Below is a small trained network, with its code and all its weights. Each question gives an input and a class and asks what happens when units are switched off, that is, made to give their printed mean instead of their output.

import numpy as np


def w(rows, s, z=0):
    codes = np.array(rows[::2]) - 128.0
    scale = np.full(codes.shape[1], s)
    scale[-1] = z or s
    return codes * scale


def norm(h):
    return h / np.sqrt((h * h).mean(-1, keepdims=True) + 1e-5)


def f(y):
    return y / 2 * (1 + np.tanh(0.7978845608 * (y + 0.044715 * y**3)))


def log_softmax(a):
    a = a - a.max(-1, keepdims=True)
    return a - np.log(np.exp(a).sum(-1, keepdims=True))


def net(x, mask):
    res = np.array(x, float).reshape(1, 8) / 4 @ E
    u = 0
    for l in range(4):
        y = f(norm(res) @ A[l][:, :-1].T + A[l][:, -1])
        res = res + np.where(mask[u : u + 5], y, B[l][:, -1]) @ B[l][:, :-1]
        u += 5
    return log_softmax(norm(res)[-1] @ U[:, :-1].T + U[:, -1])


A, B = {}, {}
E = w([
[177,121,103,129,42,181],'x0',
[84,56,202,149,143,152],'x1',
[103,20,36,95,136,145],'x2',
[184,91,127,28,155,111],'x3',
[160,142,238,212,42,128],'x4',
[130,211,57,158,149,1],'x5',
[105,159,117,144,183,166],'x6',
[253,150,115,204,216,101],'x7',
],0.0096)
A[0] = w([
[187,121,69,115,137,60,6],'L0N0',
[164,24,157,56,123,253,1],'L0N1',
[196,133,164,25,48,135,81],'L0N2',
[49,84,117,77,124,120,48],'L0N3',
[116,194,239,122,246,109,138],'L0N4',
],0.017,0.0047)
B[0] = w([
[186,109,76,112,129,117,173],'L0N0',
[105,34,159,180,249,222,252],'L0N1',
[100,153,118,166,39,141,190],'L0N2',
[93,121,160,41,115,98,180],'L0N3',
[141,192,136,129,64,156,212],'L0N4',
],0.02,0.012)
A[1] = w([
[67,158,80,136,196,130,155],'L1N0',
[210,156,100,152,171,96,49],'L1N1',
[116,203,197,254,136,134,157],'L1N2',
[130,114,208,224,38,136,52],'L1N3',
[220,142,110,78,140,194,251],'L1N4',
],0.02,0.0027)
B[1] = w([
[148,113,93,95,42,131,158],'L1N0',
[213,95,120,152,81,90,175],'L1N1',
[5,206,147,124,106,101,246],'L1N2',
[94,209,100,184,100,84,232],'L1N3',
[141,165,141,177,127,168,195],'L1N4',
],0.02,0.014)
A[2] = w([
[152,205,188,210,146,187,162],'L2N0',
[136,101,252,161,46,68,233],'L2N1',
[72,146,186,179,87,66,150],'L2N2',
[91,169,49,129,190,118,6],'L2N3',
[186,45,210,139,68,107,215],'L2N4',
],0.016,0.0016)
B[2] = w([
[163,165,213,160,21,156,248],'L2N0',
[61,157,16,245,226,150,182],'L2N1',
[151,114,125,195,8,139,246],'L2N2',
[177,82,125,77,73,165,142],'L2N3',
[34,179,104,193,208,77,157],'L2N4',
],0.012,0.011)
A[3] = w([
[132,69,205,123,141,32,116],'L3N0',
[151,133,140,129,190,159,2],'L3N1',
[143,163,138,107,176,192,201],'L3N2',
[149,73,252,103,159,75,166],'L3N3',
[190,174,184,53,188,175,75],'L3N4',
],0.019,0.002)
B[3] = w([
[97,163,109,175,205,61,134],'L3N0',
[138,106,170,173,122,99,206],'L3N1',
[106,89,124,169,57,120,251],'L3N2',
[142,180,52,170,247,65,224],'L3N3',
[50,119,85,154,20,122,174],'L3N4',
],0.014,0.0029)
U = w([
[195,164,148,136,123,158,62],'0',
[95,107,118,69,195,71,86],'1',
[88,22,149,144,187,205,125],'2',
[74,187,145,174,63,114,208],'3',
[186,144,192,81,199,121,1],'4',
[249,132,70,120,134,78,137],'5',
[120,124,84,9,100,124,90],'6',
],0.017,0.0074)

Each question gives the input, the list of numbers given to net, and the class t.
The units are the neurons (one row each of A and B). Each row of codes is followed by its name. A weight is (code - 128) times the scale printed after its matrix; where a second scale follows, it is the last column's (A, B and U).
mask holds one flag per neuron, layer by layer. A switched-off neuron (its flag False) gives its mean, the last column of its row in B, instead of its output. The means were averaged over made-up inputs and are rounded, as every weight is.
A unit's drop is (log p(t) with every unit on - log p(t) with that unit switched off) / (log p(t) with every unit on - log p(t) with every unit switched off).
The circuit of an input: a set's keep is (log p(t) with only the set's units on - log p(t) with every unit switched off) / (log p(t) with every unit on - log p(t) with every unit switched off). Starting from the 12 units with the biggest drops (on a tie, the unit counted first), units are removed one at a time, each time the one whose removal leaves the highest keep (on an exact tie, the one counted first), for as long as the keep stays at least 0.8.
circuit, biggest first: the units of the circuit, biggest drop first
unit that matters most: the unit with the biggest drop
k most important neurons: the k neurons with the biggest drops, biggest first
k most important neurons of layer l: the k neurons of layer l with the biggest drops, biggest first
drop when u is switched off: that unit's drop, to one decimal
input [1,7,8,-5,-6,4,-7,0], class 1: unit that matters most => L0N3
input [3,-1,-7,2,-7,-1,-6,7], class 5: circuit, biggest first => L0N0; L1N2
input [8,-1,7,-4,1,6,1,-3], class 6: 2 most important neurons of layer 0 => L0N1; L0N2
input [5,-1,3,7,6,-4,2,8], class 2: 2 most important neurons => L0N1; L0N4
input [-4,2,-1,3,-6,-1,-1,6], class 0: 2 most important neurons => L1N4; L0N4
input [8,-6,-7,6,-2,6,8,-2], class 0: circuit, biggest first => L1N2; L0N0
input [-7,-4,4,-1,-3,-1,-7,2], class 5: 2 most important neurons => L0N0; L0N1
input [3,-4,6,8,3,8,1,-5], class 5: 2 most important neurons => L1N2; L0N0
input [3,-3,4,8,3,1,-8,5], class 5: 3 most important neurons => L0N0; L1N2; L0N4
input [3,7,7,7,7,-1,-8,6], class 2: 2 most important neurons => L0N1; L0N4
input [-7,4,6,-3,-4,0,-8,5], class 5: 3 most important neurons of layer 0 => L0N1; L0N0; L0N2
input [8,7,-1,3,-1,2,2,3], class 2: 2 most important neurons of layer 0 => L0N1; L0N4
input [8,-8,-8,7,-6,8,-6,-2], class 5: drop when L1N2 is switched off => 0.1
input [4,4,3,-3,-7,3,-3,-3], class 6: drop when L3N1 is switched off => 0.0
input [-8,-2,-4,3,-7,5,5,-4], class 6: drop when L2N0 is switched off => 0.1
input [-2,2,8,6,-2,-3,-4,-4], class 2: most important neuron => L0N1
